Below is a small trained network, with its code and all its weights. Each question gives an input and a class and asks what happens when units are switched off, that is, made to give their printed mean instead of their output.

import numpy as np


def w(rows, s, z=0):
    codes = np.array(rows[::2]) - 128.0
    scale = np.full(codes.shape[1], s)
    scale[-1] = z or s
    return codes * scale


def f(y):
    return np.maximum(y, 0)


def log_softmax(a):
    a = a - a.max(-1, keepdims=True)
    return a - np.log(np.exp(a).sum(-1, keepdims=True))


def net(x, mask):
    res = np.array(x, float).reshape(1, 8) / 4 @ E
    y = f(res @ A[0][:, :-1].T + A[0][:, -1])
    res = res + np.where(mask, y, B[0][:, -1]) @ B[0][:, :-1]
    return log_softmax(res[-1] @ U[:, :-1].T + U[:, -1])


A, B = {}, {}
E = w([
[195,170,84,150,208,162,156,61],'x0',
[95,220,187,85,131,98,91,81],'x1',
[91,100,131,146,153,134,218,109],'x2',
[190,123,159,108,199,2,172,193],'x3',
[105,144,144,214,105,122,118,105],'x4',
[52,137,70,148,149,128,99,200],'x5',
[152,141,159,158,60,55,93,107],'x6',
[104,158,156,118,80,168,74,157],'x7',
],0.0085)
A[0] = w([
[41,174,216,119,21,136,87,200,187],'neuron 0',
[118,191,111,129,155,123,190,100,184],'neuron 1',
[175,95,147,167,84,211,179,67,118],'neuron 2',
[181,117,68,37,143,209,165,163,121],'neuron 3',
[78,109,138,139,110,101,64,196,132],'neuron 4',
[181,1,108,157,64,146,169,133,141],'neuron 5',
[68,168,193,124,97,199,122,106,193],'neuron 6',
[151,116,30,45,70,184,76,77,130],'neuron 7',
[131,106,71,40,167,209,124,183,96],'neuron 8',
[52,131,168,147,52,101,115,96,135],'neuron 9',
[104,96,77,159,178,153,171,190,254],'neuron 10',
[96,121,125,112,78,162,133,223,182],'neuron 11',
[135,133,217,120,157,75,126,144,74],'neuron 12',
[173,153,196,98,144,82,144,184,89],'neuron 13',
],0.0092,0.0036)
B[0] = w([
[119,112,214,120,76,133,84,152,249],'neuron 0',
[111,139,160,156,157,163,98,128,174],'neuron 1',
[221,153,72,128,181,120,110,79,187],'neuron 2',
[99,110,211,120,93,68,86,209,197],'neuron 3',
[93,113,159,152,111,157,117,172,194],'neuron 4',
[46,85,58,220,156,83,205,116,199],'neuron 5',
[156,106,166,81,107,143,115,72,199],'neuron 6',
[101,50,156,101,106,117,157,143,194],'neuron 7',
[88,121,254,96,77,147,109,214,197],'neuron 8',
[182,122,210,100,65,121,73,162,191],'neuron 9',
[59,76,149,175,129,107,144,155,215],'neuron 10',
[54,82,135,242,115,158,47,190,197],'neuron 11',
[164,129,167,84,109,98,186,69,170],'neuron 12',
[189,168,189,98,72,43,209,77,179],'neuron 13',
],0.0089,0.012)
U = w([
[213,171,61,136,198,213,99,140,10],'0',
[195,129,144,58,130,89,126,179,254],'1',
[39,76,2,193,191,57,191,171,102],'2',
[65,114,149,136,137,156,62,253,182],'3',
],0.0098,0.0018)

Each question gives the input, the list of numbers given to net, and the class t.
The units are the neurons (one row each of A and B). Each row of codes is followed by its name. A weight is (code - 128) times the scale printed after its matrix; where a second scale follows, it is the last column's (A, B and U).
mask holds one flag per neuron, in row order. A switched-off neuron (its flag False) gives its mean, the last column of its row in B, instead of its output. The means were averaged over made-up inputs and are rounded, as every weight is.
A unit's drop is (log p(t) with every unit on - log p(t) with that unit switched off) / (log p(t) with every unit on - log p(t) with every unit switched off).
The circuit of an input: a set's keep is (log p(t) with only the set's units on - log p(t) with every unit switched off) / (log p(t) with every unit on - log p(t) with every unit switched off). Starting from the 12 units with the biggest drops (on a tie, the unit counted first), units are removed one at a time, each time the one whose removal leaves the highest keep (on an exact tie, the one counted first), for as long as the keep stays at least 0.8.
circuit, biggest first: the units of the circuit, biggest drop first
top k neurons: the k neurons with the biggest drops, biggest first
drop when u is switched off: that unit's drop, to one decimal
input [8,0,-8,-7,3,-6,-4,-7], class 0: circuit, biggest first	[neuron 2]
input [0,-6,-8,-8,3,4,-2,-6], class 2: circuit, biggest first	[neuron 5; neuron 0]
input [7,7,-5,-3,-3,2,3,3], class 1: circuit, biggest first	[neuron 11; neuron 10]
input [-3,-1,4,0,0,1,-3,-2], class 2: circuit, biggest first	[neuron 0; neuron 9]
input [-5,4,5,5,7,4,7,-2], class 1: circuit, biggest first	[neuron 12; neuron 13]
input [8,4,-3,-3,-2,-4,-7,6], class 1: top 4 neurons	[neuron 11; neuron 2; neuron 10; neuron 6]
input [6,-1,4,-1,-2,-4,6,-5], class 2: top 2 neurons	[neuron 5; neuron 9]
input [4,0,3,1,6,-7,8,-8], class 2: top 2 neurons	[neuron 5; neuron 0]
input [-3,-8,-5,-3,4,-6,2,1], class 2: drop when neuron 5 is switched off	0.5
input [3,-2,-3,-1,3,-7,3,5], class 0: drop when neuron 2 is switched off	0.1
input [7,-4,6,-4,-3,-8,2,-4], class 2: drop when neuron 5 is switched off	1.0
